Here is a tiny trained network, its code and every weight. The questions are about switching its units off for an input and a target symbol, where a switched-off unit gives its printed mean instead of its output.

import numpy as np


def w(rows, s, z=0):
    codes = np.array(rows[::2]) - 128.0
    scale = np.full(codes.shape[1], s)
    scale[-1] = z or s
    return codes * scale


def f(y):
    return np.maximum(y, 0)


def softmax(a):
    e = np.exp(a - a.max(-1, keepdims=True))
    return e / e.sum(-1, keepdims=True)


def log_softmax(a):
    a = a - a.max(-1, keepdims=True)
    return a - np.log(np.exp(a).sum(-1, keepdims=True))


def net(x, mask):
    ids = ['αβγδεζηθλμξπσφψω'.index(c) for c in x.split()]
    T = len(ids)
    res = E[ids] + P[:T]
    u = 0
    for l in range(2):
        q, k, v = (res @ M[l].T for M in (Q, K, V))
        z = softmax(np.where(np.tri(T) > 0, q @ k.T / 4**0.5, -1e9)) @ v
        res = res + np.where(mask[u], z, O[l][:, -1]) @ O[l][:, :-1]
        u += 1
        y = f(res @ A[l][:, :-1].T + A[l][:, -1])
        res = res + np.where(mask[u : u + 16], y, B[l][:, -1]) @ B[l][:, :-1]
        u += 16
    return log_softmax(res[-1] @ U[:, :-1].T + U[:, -1])


Q, K, V, O, A, B = {}, {}, {}, {}, {}, {}
E = w([
[47,112,85,82,60,137,78,148],'α',
[155,11,163,93,89,129,159,247],'β',
[96,114,141,27,228,88,164,209],'γ',
[91,4,189,143,152,19,55,39],'δ',
[53,177,84,159,4,150,106,79],'ε',
[142,191,201,123,51,145,113,136],'ζ',
[112,185,186,18,153,173,215,159],'η',
[1,180,112,211,167,109,173,27],'θ',
[105,151,186,103,62,163,54,162],'λ',
[176,233,166,178,41,12,176,65],'μ',
[70,127,114,126,80,129,160,143],'ξ',
[68,190,131,29,108,191,169,94],'π',
[51,98,73,35,157,100,166,146],'σ',
[131,146,180,35,154,114,108,205],'φ',
[161,181,194,214,198,30,132,232],'ψ',
[127,206,155,75,233,30,170,95],'ω',
],0.0071)
P = w([
[9,168,154,94,55,76,150,254],'0',
[82,161,128,119,166,130,88,175],'1',
[73,147,157,102,140,128,97,138],'2',
[104,113,145,96,116,81,72,126],'3',
[112,116,173,108,133,95,78,101],'4',
[122,88,149,109,102,83,131,77],'5',
[122,78,91,118,114,74,120,87],'6',
],0.0065)
Q[0] = w([
[203,98,71,166,146,195,116,122],'0.h0',
[116,170,165,77,142,84,133,119],'0.h0',
[3,137,173,93,83,80,124,163],'0.h0',
[46,141,196,112,89,73,148,174],'0.h0',
],0.0051)
K[0] = w([
[98,189,77,148,119,178,169,199],'0.h0',
[131,132,150,95,157,74,109,101],'0.h0',
[141,1,178,106,108,77,70,58],'0.h0',
[162,13,198,144,138,67,48,74],'0.h0',
],0.0069)
V[0] = w([
[176,58,210,187,211,86,105,5],'0.h0',
[150,112,235,113,101,167,6,53],'0.h0',
[48,244,150,134,69,117,128,246],'0.h0',
[96,20,147,85,139,77,4,59],'0.h0',
],0.004)
O[0] = w([
[184,145,20,159,205,102,86,154,168],'0.h0',
[172,177,67,133,105,142,1,192,165],'0.h0',
[60,161,251,120,76,91,145,154,171],'0.h0',
[98,138,47,110,161,132,49,117,253],'0.h0',
],0.005,0.004)
A[0] = w([
[147,2,144,126,101,67,105,91,205],'0.n0',
[101,175,127,88,87,213,61,146,185],'0.n1',
[52,111,139,98,123,97,129,139,192],'0.n2',
[134,196,139,56,118,213,170,130,122],'0.n3',
[115,125,162,133,107,133,63,155,115],'0.n4',
[53,135,100,91,185,114,108,102,224],'0.n5',
[100,72,174,137,144,86,101,159,117],'0.n6',
[153,182,139,70,177,67,159,164,195],'0.n7',
[164,200,180,133,166,92,113,178,177],'0.n8',
[161,92,146,105,106,164,107,206,158],'0.n9',
[94,101,120,73,148,194,126,177,238],'0.n10',
[83,176,103,192,82,122,153,87,215],'0.n11',
[156,201,158,117,54,126,94,97,254],'0.n12',
[120,189,140,203,148,92,100,120,243],'0.n13',
[164,140,75,156,159,133,129,105,71],'0.n14',
[170,163,130,116,138,127,102,189,213],'0.n15',
],0.0078,0.0022)
B[0] = w([
[217,79,138,121,109,75,69,100,223],'0.n0',
[91,134,68,191,81,164,106,199,160],'0.n1',
[75,86,230,108,99,91,85,147,230],'0.n2',
[130,239,157,132,127,200,203,187,147],'0.n3',
[127,106,136,175,60,96,119,196,166],'0.n4',
[47,85,158,95,167,99,83,83,254],'0.n5',
[167,64,163,127,120,35,105,165,194],'0.n6',
[153,184,158,67,196,98,153,136,179],'0.n7',
[212,195,164,149,172,79,180,156,165],'0.n8',
[227,91,124,156,130,183,79,222,139],'0.n9',
[96,119,104,67,137,201,175,254,166],'0.n10',
[82,148,131,150,108,150,135,15,174],'0.n11',
[156,246,90,150,61,114,157,79,173],'0.n12',
[116,150,127,199,168,72,189,43,203],'0.n13',
[187,61,61,160,202,156,79,83,137],'0.n14',
[142,145,96,155,182,92,107,227,149],'0.n15',
],0.0056,0.0068)
Q[1] = w([
[114,111,143,115,112,234,167,163],'1.h0',
[188,91,164,161,147,120,85,54],'1.h0',
[197,56,142,125,102,81,117,118],'1.h0',
[129,72,173,158,130,67,4,117],'1.h0',
],0.011)
K[1] = w([
[74,112,196,95,73,133,123,166],'1.h0',
[141,99,2,106,146,154,117,113],'1.h0',
[187,123,26,139,137,156,119,166],'1.h0',
[132,127,60,151,193,169,130,129],'1.h0',
],0.01)
V[1] = w([
[166,254,126,141,80,164,203,124],'1.h0',
[68,135,117,44,174,129,161,39],'1.h0',
[101,137,86,235,37,132,99,56],'1.h0',
[167,159,170,188,201,56,145,84],'1.h0',
],0.0091)
O[1] = w([
[183,165,169,169,153,15,83,52,4],'1.h0',
[90,209,129,2,20,110,102,103,177],'1.h0',
[83,121,180,181,76,76,25,206,121],'1.h0',
[77,222,71,136,155,19,211,166,236],'1.h0',
],0.0094,0.011)
A[1] = w([
[122,141,127,90,178,130,162,174,135],'1.n0',
[92,137,150,177,93,106,98,121,97],'1.n1',
[126,101,111,81,111,204,123,143,222],'1.n2',
[117,128,153,130,142,121,100,174,131],'1.n3',
[254,133,175,164,137,122,152,88,171],'1.n4',
[121,150,64,159,156,73,168,140,59],'1.n5',
[164,161,160,101,151,110,104,86,109],'1.n6',
[164,46,158,161,142,205,120,129,4],'1.n7',
[131,162,151,90,98,95,128,55,51],'1.n8',
[107,123,158,102,80,137,74,70,231],'1.n9',
[105,86,134,102,158,92,122,141,218],'1.n10',
[105,127,144,113,107,102,149,100,123],'1.n11',
[163,123,120,79,105,121,74,155,48],'1.n12',
[163,79,107,128,134,184,190,97,200],'1.n13',
[105,156,107,184,103,123,80,106,98],'1.n14',
[95,126,115,99,140,112,164,175,161],'1.n15',
],0.0094,0.003)
B[1] = w([
[106,87,126,164,100,159,89,102,211],'1.n0',
[130,104,140,134,160,112,154,168,184],'1.n1',
[156,93,139,116,77,109,117,139,216],'1.n2',
[114,121,110,171,129,84,141,122,165],'1.n3',
[70,65,93,90,187,139,107,88,154],'1.n4',
[162,137,156,148,51,179,128,126,211],'1.n5',
[143,70,101,125,101,128,63,90,163],'1.n6',
[176,254,93,131,157,205,115,199,156],'1.n7',
[159,131,94,104,152,142,91,133,211],'1.n8',
[139,120,202,100,144,184,148,124,177],'1.n9',
[134,185,128,179,105,148,126,126,197],'1.n10',
[150,160,114,128,163,143,144,139,187],'1.n11',
[36,195,232,91,133,136,190,187,145],'1.n12',
[142,95,104,123,114,54,182,170,166],'1.n13',
[108,79,137,107,134,109,127,187,169],'1.n14',
[100,147,112,165,121,140,105,106,251],'1.n15',
],0.0087,0.017)
U = w([
[177,168,181,140,104,217,87,150,37],'α',
[176,144,81,114,164,146,171,197,42],'β',
[129,94,88,94,123,66,254,136,20],'γ',
[73,103,60,174,64,157,89,161,180],'δ',
[127,92,219,163,115,132,119,134,1],'ε',
[98,63,147,183,177,106,118,90,91],'ζ',
[131,88,97,89,169,127,103,82,134],'η',
[58,211,158,87,179,109,188,176,152],'θ',
[119,145,131,177,211,174,86,151,137],'λ',
[182,137,114,137,99,52,90,155,116],'μ',
[150,113,198,152,124,176,142,103,183],'ξ',
[141,111,178,112,106,188,36,69,127],'π',
[187,114,162,54,48,150,165,132,175],'σ',
[120,102,95,129,211,116,202,133,203],'φ',
[132,153,162,232,111,139,217,95,167],'ψ',
[161,205,54,91,91,167,81,76,109],'ω',
],0.0047,0.0034)

Each question gives the input, a string of symbols that net reads in full, and the target symbol t.
The units are the heads (4 rows each of Q, K, V and O) and the neurons (one row each of A and B). Each row of codes is followed by its name. A weight is (code - 128) times the scale printed after its matrix; where a second scale follows, it is the last column's (O, A, B and U).
mask holds one flag per unit, layer by layer, with each layer's heads first. A switched-off unit (its flag False) gives its mean, the last column of its rows in O or B, instead of its output. The means were averaged over made-up inputs and are rounded, as every weight is.
A unit's drop is (log p(t) with every unit on - log p(t) with that unit switched off) / (log p(t) with every unit on - log p(t) with every unit switched off).
unit that matters most: the unit with the biggest drop
k most important neurons: the k neurons with the biggest drops, biggest first
k most important neurons of layer l: the k neurons of layer l with the biggest drops, biggest first
drop of u: that unit's drop, to one decimal
input δ π γ δ, target π: 3 most important neurons -> (0.n1, 0.n6, 0.n10)
input δ δ ψ σ δ, target ψ: 2 most important neurons -> (0.n2, 1.n5)
input η ω δ δ η, target η: unit that matters most -> 0.h0
input ω δ γ, target ω: 3 most important neurons -> (0.n7, 0.n10, 0.n0)
input δ θ ε φ, target θ: 2 most important neurons of layer 1 -> (1.n12, 1.n5)
input β θ ξ, target β: 2 most important neurons of layer 0 -> (0.n0, 0.n10)
input π σ γ σ λ π μ, target μ: 2 most important neurons -> (0.n12, 0.n2)
input δ θ α σ, target θ: 3 most important neurons of layer 1 -> (1.n12, 1.n5, 1.n6)
input δ δ μ β, target β: 2 most important neurons -> (0.n9, 1.n7)
input μ φ ζ, target μ: 2 most important neurons of layer 0 -> (0.n12, 0.n11)
input δ ω μ ε η η, target δ: 2 most important neurons of layer 1 -> (1.n0, 1.n15)
input δ ω θ γ, target ω: 2 most important neurons of layer 0 -> (0.n7, 0.n8)
input σ ζ ψ, target ψ: 2 most important neurons -> (1.n5, 0.n13)
input ζ γ δ ε δ, target ε: 2 most important neurons -> (0.n1, 0.n6)
input μ ω θ, target θ: unit that matters most -> 0.n11
input ω θ π, target ω: 2 most important neurons -> (0.n7, 1.n8)
input θ ω σ σ δ μ δ, target μ: 4 most important neurons -> (0.n2, 0.n5, 0.n6, 0.n12)
input ζ ω δ φ δ, target φ: 2 most important neurons -> (0.n15, 1.n13)
input σ θ δ μ π, target σ: 2 most important neurons of layer 1 -> (1.n2, 1.n13)
input θ θ ψ, target ψ: 2 most important neurons -> (1.n5, 0.n8)
input δ σ δ η, target δ: most important neuron -> (1.n0)
input δ α σ ω β ξ δ, target α: 2 most important neurons -> (1.n7, 0.n1)
input σ ω ψ π δ β, target β: 2 most important neurons -> (1.n7, 1.n13)
input θ δ λ, target θ: 2 most important neurons -> (1.n12, 0.n11)
input φ λ σ, target φ: 2 most important neurons of layer 1 -> (1.n13, 1.n4)
input θ δ ε, target θ: 2 most important neurons of layer 0 -> (0.n11, 0.n0)
input μ π λ π, target μ: most important neuron of layer 1 -> (1.n6)
input δ δ π β δ, target π: drop of 0.h0 -> 1.4
input δ ω ω σ, target ω: drop of 0.n1 -> 0.0
input σ ψ φ α, target ψ: drop of 0.n2 -> 0.1
